Each row is followed by its class.
[ 146  -26  244 -142  -46  -59   85  277 -117    3  131  -33   89  133
   89  149  -30  661 -147 -144   41 -477 -190  183  -99 -166 -369  373
  150   99  -98 -101    6 -115   72  156  -32  105]  Q_385
[ -81  354  176 -125  -62  468   24 -244 -204  -82   68   80  -11 -154
   74   75   68  171  117  102    3    6  -19 -103  204  137  116    3
 -354   37   30  -24   82  -31  -80  160  433  287]  Q_650
[ 216 -269   51 -314  -85   11 -231   16 -615  130  172  -94  110 -234
  144  103  354  299   -2  -29  211    1 -133  -13   80 -352   19  110
  186   90 -262  -11  -16  258  -64 -116   24 -143]  Q_60
[ -71  178   34 -279   60  100  -96 -267  -64  -38  -99  -15  -29 -300
   38   60  135  229 -148   94  182  -44   30  -53  -57  -31   65    8
 -504  224  123 -152  -77  163   19  142  380   39]  Q_885
[  -5  169   53   62  -81 -354   -7 -237 -307 -244   64 -240  -95  -94
   37  205 -374   25   90  -37 -128 -355  231  209  215  -48 -111 -237
  275   36  241 -346  309 -334  207  164   71  -69]  Q_832
[-121  236 -114  117 -147 -206  189 -177 -200 -223   47 -324   11 -266
 -171  198 -284  -69 -182 -103 -149 -554  331  124  320  142  -95 -161
  188  -89  291 -200  406 -359   -9  257   12  -91]  Q_65
[-112  267  268 -182 -139  -98  161   65 -424 -202  -68  -48   -6 -449
 -182   96 -101  106 -448   23 -190   45 -146  -29  331  -51   64 -260
   84 -212   35  200  362   49  -88  399  202  -64]  Q_250
[-112  -37   91  -99   40  160 -180 -464 -200  -23  -56 -232   98  -52
  -19   34   42  271 -343  287  -52 -115  108 -141   20  140   -9  106
 -358  135  -33   79   35 -235 -105  320  182  -70]  Q_963
[ -86  284  -98 -197  -85   44 -147 -257 -219  -13 -153  -16 -164 -162
  -47    7  141   58  355   84  -56  -83  161 -133  262   19  280 -307
 -366  -89   89 -138  250 -232  -94   67  306   44]  Q_60
[  33  240  168   45 -105 -452 -163   53 -406 -205  211 -248   38   47
  -47  264 -230  103 -136 -183 -140 -342  139  326   68   16 -155  293
  185  -92  345 -320  181 -533  339  321   -6  -29]  Q_60
[  71 -205 -226  101   68 -389  -28  615   49  167  116  205  -85  210
   35   38 -174  545 -183 -141  236 -192 -138  302 -492  -52 -279  592
 -154    1  206 -199 -284   78   70  332  -37  130]  Q_341
[  45  349   59   -7 -141 -471   30   78 -253 -202  243 -171 -230 -145
  -73  240 -288 -160    8 -198 -185 -401  129   96  161  154 -184 -148
  260 -162  237 -231  351 -365   78  223   24  131]  Q_385
[  31    8 -249  427  -40 -257 -111  245 -151  164  -70  218 -189  -71
  130 -269 -202   70  -54 -310  117  335 -121  -77 -342   60  192  347
  -31 -362  -17  278 -162   40   68  197  132  -53]  Q_65
[  59  118 -150  -36  -32  308  -24 -162   47  -12  -24  123  -99 -110
  105   -6   88  261  173  205  223  -63  -77 -144  -20  148  -19  104
 -440   67   -9   42   10  116 -178   -6  278  293]  Q_64
[-143  252  119   25  -95  204   -6 -154 -142  -37    3   10  -76 -130
  -41 -107 -133  126  149  -24  207  185   52  -38  -10  123  201  137
 -410   54   90 -133 -150  -37 -127  383  470   61]  Q_64
[ 226   35 -229  -88 -182 -426 -250  -77 -294 -105   64 -171   48 -187
  126   57  121    0   82   38 -182 -191 -137  -67  176  -74   15 -246
   47  -30  -67 -195  163   27  106  -94    0 -127]  Q_650
[ 267 -193  -43   85  -85 -142 -306 -154 -245  157  139 -107  -71  -83
  305 -153 -204  303 -119 -200  186   84   -7  -57 -239  160   99  437
   64  -74  -65  -47 -157 -108  426  274   33  -28]  Q_250
[ 154 -215 -182   46  -31 -432  -88  110  -46  268  -55  225 -223  -32
  202 -191 -319  221   19 -185  330  155  -60   27 -220  -64  162  255
  -41    5    1  -58  -85  -16  277  132   47  -49]  Q_60
[ 152  213  -37   14 -213 -166   -6 -275 -406 -178  114 -399   76 -212
   53  212  -90  156  -12 -166  -87 -597  226  133  239 -122 -245   32
  119   77   93 -319  211 -241  215   82  -28    7]  Q_341
[ -84 -143   86    5  -72 -333   68  507 -282  167  128  298 -207  256
   26   -5 -210  569  -38 -185  326 -169 -148  223 -346 -186 -256  539
  -51   12    1 -158 -136  -48  135  488   79   57]  Q_832
[  13 -129 -396  354   78 -323 -119  131 -100  336 -128  264 -145   24
  157 -240 -264  118  -99 -289  226  135   79  103 -203  -85  218  410
 -214 -321  219   35  -85 -169  394  157   -9  -75]  Q_105
[  21  210  -90   99 -247 -497  -94  -30 -257 -325    1 -157   20  -91
  -72  159 -237 -169  160   11 -226 -213  234   97  117   24  -94 -110
   84 -146  327 -254  287 -428  181  117   36  -71]  Q_418
[  61 -122 -107  -27   -1 -131   36  480 -232  152  250  114 -226   15
   23   95 -132  608 -183 -184  168 -509  -91  144 -239   84 -256  452
   54  -42   12 -189  -54   95 -135  381  164  221]  Q_885
[ 137  260   13  -24 -192 -492  -90  -86 -325 -278  123 -321  -15  -98
  -64  278 -144   -2   64  -44  -73 -255  100  136   35   18 -189   15
  214   30  116 -219  244 -386  200  234 -120  -57]  Q_650
[ 192   12 -381   34  -54 -424  -19  239   14  125 -192  228 -174 -196
  214 -242 -179   56   67 -214  136  208 -156  -33 -286  -74  229   67
  -21 -403  -32  139   49  -67  375   79  -93   31]  Q_105
[ 134   41 -141  221 -103 -145 -106 -117 -357   92   39   42 -172 -165
  269 -138 -140   49  176 -305   66  276   36   -8    5   75  195  169
  209 -274 -105   17  -85  -62  115  182   19  -20]  Q_963
[-134  215  -32   22  -23  -97  391  106 -251 -277 -221 -139  250 -513
 -319   83 -173  159 -692  101 -115  -31 -126   10 -166   -8 -112  265
 -225  -62  102  394  -13  211  -79  330  225 -204]  Q_650
[ -34  254 -140  -14  -69  131 -232  -64 -330   54  -90   22   80  -24
  175   75    4  287  130   58  118  -27   24  -79  -34  132  114  140
 -291  -11  195 -245   34 -130   75  180   86   15]  Q_307
[  95   55 -390  251 -143 -297 -155  -32 -177   96 -159   39 -151 -336
  164 -273 -438  -24  -13  -73  130  279   63  -17 -126  263  363  137
 -220 -262  106   29 -118  -12  304  268  110 -150]  Q_65
[  95  192 -170  -99 -163 -308  230   -2 -323 -298 -154 -260  220 -603
 -254  133  -21  365 -631   11  -50 -147 -116  -89  -28 -140  -87   74
  -80   15  -28  253  137  179   24  410  237 -142]  Q_250
[-220  228  124 -183    6  395  -13 -328 -242   -5   29 -174   43 -200
   50  -15  122  306   72  -18  187 -141   55  -57   70   23   67  -16
 -441   -1  144 -172  -55   27  -30  231  353  -91]  Q_65
[ 180 -387   63   92   28 -291  -92  481   81  186  144  350 -155  495
   55   32  -45  698  -44  -16  130 -413 -136  244 -273 -209 -559  727
  -80  -30   35   10 -146 -162   25   24  -52  249]  Q_64
[ 306 -122 -433  -84 -129 -256 -285 -113 -403  -79   22 -194   99 -361
  194  160  279  308  178   54   13 -239 -114  -94 -311 -307 -156  -80
   83  292 -214 -196  -23  341  -12 -177  137 -188]  Q_105
[ 101  106 -176   35 -260 -395 -378  150 -468  -74    2  -86   53 -260
  180   48   74  -60  160  -88  -32  155 -118    7  -92 -126  155 -175
   35  -11   34 -258  -37  157  -46   49   78 -244]  Q_307
[-282  363  150 -141  -14  488  159  -88 -143   58 -112  244  -10 -146
  -12  -58  130  102  259  -77  145  309  -49 -136  121  107  301   48
 -403   15   77  -86  -12   92 -199  189  422  138]  Q_832
[  47 -308  231  -52  142 -285  173  532 -164  242  293  376 -165  312
  101  139 -294  625 -143  -96  256 -433 -189  354 -138 -211 -497  621
  268  125  -80  -80  -19  -77   44  132  -94  242]  Q_307
[ -29 -314  -22  315  143 -204  -82  177  -93  244  -87  346 -176  203
  133 -258 -298  277   39 -118  260  432  -84  107 -146  -37  160  426
 -102 -202  -30  180 -124  -91  140  192   79  -64]  Q_418
[ 202 -299   64   80  125 -378   25  483  232  181  223  328 -122  415
   75  106 -123  599 -364 -198  111 -497 -198  410 -329 -251 -548  766
  100   77  137  -97 -161  -98  196   70  -78  254]  Q_385
[ 340  -69 -316   -7 -329 -657 -390   -5 -194 -199  -57 -110   29  -42
  161  119    2   -4  321  281  -57   19 -173 -116 -142   21   -6 -159
  -51   20  -79 -121   41  -75  167  -73 -105 -221]  Q_885
[ 191 -145  126 -136  -24 -322   22  352  -83  193  126  213 -194   96
   36   -8 -116  440 -200 -139  177 -253 -154  152 -369 -240 -352  591
   93   17  -80   26 -162  -16  231  200  -93  175]  Q_650
[  18 -154   29 -137   34 -104  180  487  -51  198  201  349 -238  215
 -114   34 -126  479 -119 -104  169 -169  -82  123 -279 -118 -328  337
  183   66 -135  102  -26  -21  -92  234   91  187]  Q_105
[ -75  311  -44 -145  -88  -52  399 -117 -245 -215 -107 -176  235 -397
 -253  146    4  310 -514    2  -13  -53 -122   16  107 -119  -44  127
 -112    8  106  187  106  148  206  427  124  -89]  Q_250
[  97   55 -387  267  -23 -329  -93   31  -75   74  -83   88 -125 -309
  109 -199 -343  -18 -161 -160   89  392  -17  -15 -254  287  289  264
 -149 -292  146  120 -134   -2  222  323  121  -73]  Q_418
[ -90  304   34 -114 -150 -288  107 -125 -530 -434 -129 -319  126 -619
 -142  146 -179  342 -526   56 -158 -123  -62  -54   93   49   -5 -199
  -81 -177  128  109  239   27   22  551  388 -307]  Q_307
[ -62  122  219   43  -86 -213  -21 -147 -204 -104  184  -47  -37  174
   57  210 -133   60  224 -264 -197 -278  157  192  399   13  -83 -102
  179 -151  218 -375  408 -649  171  162   33  -35]  Q_60
[ -54  474  -21   -8 -138 -391  141   98 -411 -330 -122 -145  210 -461
 -331  275  -55  115 -464   42 -376 -103  -68  -31   55  -40  -90   33
  -60    6  186  135  183   34  149  321  243 -112]  Q_963
[-150  112  116   17  -83  276   29 -258 -282  -35   44   49  -63  -74
  163   22 -134  345   78   63  180 -158   53  -38  226   99   93  -72
 -340   98   40 -128   14  -24 -206  223  503  -11]  Q_650
[-196  293   10   37 -103 -300  153  105 -374 -317 -219 -126  226 -317
 -296  176  -40  174 -630   57 -319  -81  -95   46  209  -85   78 -156
  -30 -243  208  171  255  -49   41  476  183 -350]  Q_385
[ 218  255  165   -1 -193 -300 -137 -195 -372 -332  177 -328   47  -41
   50  318 -248   24 -105  -26 -192 -380   99  144  119  158 -262  211
  156 -104  271 -236  240 -459  466  169  -74    5]  Q_418
[ 326  172    2   32 -178 -517 -302 -101  -90 -210  156 -118  -67   71
  155  202 -111   79  232 -205 -232 -251    8  190  -20  -16 -272  155
  157 -129  305 -479  175 -464  406   65  -62   52]  Q_418
[-104  323  -11  -10 -101 -187  323  -52 -586 -333  -62 -185  202 -485
 -297  266 -116  276 -627   65 -186 -180  -30    2  161  -19 -181  147
  -24 -118  144  231  170   87  144  458  214 -197]  Q_963
[ 236  146 -268   48 -304 -391 -411  -33 -290 -310 -176 -466  265 -341
   12  114  194  -91  350  138 -172  -28  -73 -111 -330  -26   34  -87
 -136  228  -59 -243 -107  134  -21 -147    6 -333]  Q_341
[ -16 -290   84    7   58 -154   53  386 -278  203   91   15   43  130
   72   45 -219  674 -408  -32  138 -513  -98  180 -225  -31 -329  637
   76  -39  -64  -21  -27 -145   25  402 -187   93]  Q_832
[  22  155   27    9 -179 -650 -136  -36 -107 -299   40 -288   26  -63
  -65  199 -137 -187  -41 -175 -330 -289  214  249  -19   10 -204   34
  204  -54  288 -430  258 -520  272  276 -193  -70]  Q_418
[  23 -191   31  -88  101  -79  147  265 -192  125  177   75 -152   77
  132   23   90  741 -244 -155  189 -476 -149  263   -9 -172 -340  490
   -9  -31 -192  -20  -63  137   -2  311  -28  331]  Q_64
[ 170   29 -423  225 -212 -349 -307   32 -249 -200  -66 -230  151 -255
  153   55  227  -80  361  -44 -200  -60  -45 -210 -107   62  143 -141
   22   57 -111 -177   17  176 -158 -187  101  -91]  Q_307
[-215  247   61 -178  -10  299  -15 -147 -224  -86 -121  -55   41 -259
 -130  -10  259  177  -11  133  -64  -27   -4 -299   86   29  157 -166
 -510   36   55   92  103  171 -198   94  503   52]  Q_650
[ 119 -179 -179    4 -149 -512 -389  -31 -328  -46    8 -198   76  -94
  198   94   50  200  121   23  -42  -92  -99   86 -128  -81   18   14
 -124   85   55 -298   31  -72   33   78   41 -282]  Q_418
[-111  207  135  -56 -179 -238  207  139 -514 -267  -20  -65  164 -514
 -186  198 -232  281 -737   -2  -59 -123 -128   61  214  -31  -33   64
  -47 -202  210   76  262    8  -41  645  282 -140]  Q_60
[ 261 -121  270 -278 -237 -394 -314 -222 -228 -123  216 -148  -20  -21
  224  101  137  -35  168   24  -67   46 -175  -27   73 -127    2  -80
  291  211 -249 -176   73  -99  125  -45   12  -45]  Q_65
[ 129   23 -194  191   -9 -456 -266  -52 -310  252  -28  197 -223  -71
  114 -208 -190   44    4 -232  113  373   15    7 -228 -109  192  418
    4 -142   89   49 -135  -99  389  165   84  -68]  Q_650
[ 140   25 -249 -141 -204 -491 -241  257 -329  -19   72   79 -133 -225
   84  105   77  -46  352  -46  -60   23 -218  -29  126 -265  162 -603
  195   96  -66 -368  301  240 -123  -91  184 -109]  Q_885
[  84  -17 -450  356 -132 -237  104  194  -22  -12 -199  174  -33 -143
   16 -172 -379   85   64 -111  159  242  -20 -118 -326  186  243  252
 -133 -113   40  153  -48    3  121  156  250  -92]  Q_105
[-104  376  140 -163 -124  -94  502 -189 -306 -322  -94  -97   80 -560
 -289  171 -243   45 -707  135 -237 -178 -109  -80  384  133  -76  -91
  -85 -185   72  320  263   68   85  431  226  -81]  Q_832
[ 138  -35 -207  276 -139 -211 -137  100 -272  126  -95   10  -79  -27
  186 -269 -290  143   85 -256  193  268  -94 -101 -444   42  268  400
  -72 -130  -87   71 -235  -14  299  217  164 -166]  Q_385
[ 258  -87 -184 -134 -242 -321 -268  -79 -267  -61  103 -158  163 -169
  123  144  197  -93  150  116  -40  -47  -78 -109 -136  -91 -114   96
   13  175  -41 -185    6   58  115 -134 -135  -52]  Q_385
[ 256   16 -384  112  -50 -259  -55   -8 -329  178  103  162 -230 -148
  278 -141 -383  354   63 -174  224    0  -67  -48 -193  169   58  301
   87 -244  -83    5  -68 -105  268  238  136  -12]  Q_418
[ -79  430 -220  -27   16  314   19 -122 -293   20  -22  148 -149 -309
   37   90   59  136  216   10   26   73   -6 -137   65  128  156 -138
 -375   26  148  -63   40  243 -240   24  506  170]  Q_341
[ -28  261  -78  -67  -86   34 -243 -159 -150  -59 -100    4  -86  -18
  -21  -10   35  -12  317  119    3  132   21 -201 -124   62  183 -146
 -389  121  100 -119   18  -71  -68  -10  414  -48]  Q_418
[  16  140 -242  181 -159 -404   91  270    7 -150   33 -102 -216   -1
    4   90 -329  115  224 -340  -15 -478  136  260   38   92  -91 -100
   33 -193  359 -403  323 -311   20  159   73   63]  Q_60
[-159  254  232   -5 -111  112   -8  -20 -278 -158   12   46  -21 -110
   52   82    2   25  234  115   18  -36  -46  -63  153  181  180   68
 -194   44  -16  -84   96  -57 -164  159  304  210]  Q_341
[ -63  207  116  -70 -113 -106  321 -155 -274 -315  -41 -139  154 -556
 -133   97  -86  207 -899   23 -179  -50 -202  -25  193   52 -124   67
   41 -287    8  317  209  142  205  618   64  -66]  Q_885
[ -26  319 -157  117 -157  -94 -196 -138 -171 -178  -77  -37  -91 -194
   34   -2   45  191  241   24  -10 -213   74 -125   -8  135   80    0
 -470 -124  164 -143   37 -145  -54  180  435   71]  Q_341
[  50  188   71 -180 -125 -206  268 -213 -346 -439 -234 -302  207 -393
 -193  311  -22  442 -471  252 -260 -315  -53  195  349 -188 -107 -122
   56  108  -76  218  274  -19  -62  253  155 -168]  Q_105
[ 205  138   45 -145 -278 -338 -311 -166 -574 -237  -38 -340  279 -249
   26  284  147   14  148  173 -211 -104    2 -151   95  -73   72  -70
   65  266 -123 -157  128 -105  162  -71   59 -233]  Q_64
[ 214  -83 -123 -166  -91  -73 -196  -76 -481   -9  170 -154  107 -225
  173  117  222  134   49   44  -60  -42 -141 -106  162 -143   42 -190
  271   77 -254  -14  133  200  -87 -145   48  -51]  Q_418
[ -21  217 -161  -62 -127  175  -60  -78 -226  -84   58  -42   -9 -261
   94  -51   48  373  -95   15  176 -139  -56 -188 -215  117  -26   69
 -341  -27  -37    0 -151  160  -67  310  422   12]  Q_65
[  70 -185  -64 -112  -92 -290 -208    6 -350   14  181 -118   43  -40
  142   80  134   53   -4    9 -191 -244  -44  -10  171 -101  -55 -186
  197   -6 -173 -120  204 -102 -119  -34  -31  -57]  Q_105
[ -90  122   99   13  -57 -213    7   98 -335 -150    6 -206   35   36
 -145  258 -106   91  -90  -66 -182 -450  159  165   72 -105 -193   56
   89   -3  248 -139  377 -360   93   77   -6    1]  Q_832
[ -42  358 -108  103  -80  325   36 -318 -166 -125  -57   -1  -20 -166
   -5   19   84  226  -20  129  -95 -192    7  -91  216   90  -57   31
 -400  -70   80   86   45   74   47   83  313  156]  Q_963
[  12  -87  -96   88  -70  -68   70    4 -429  146   59   68  -79 -181
  127 -164 -250  210 -308  -45  153   66  -58 -128    0  196  100  305
  103 -228 -260  315   31  -28  159  358  -12  -23]  Q_418
[-133  203   39 -246  -30  230  -40  -80  -76  -31   40  219 -203    5
  118    6   63  282  210  147  123  -28 -109 -119  143  170  187 -291
 -288 -117   16  -54  158 -104 -255  202  435  134]  Q_307
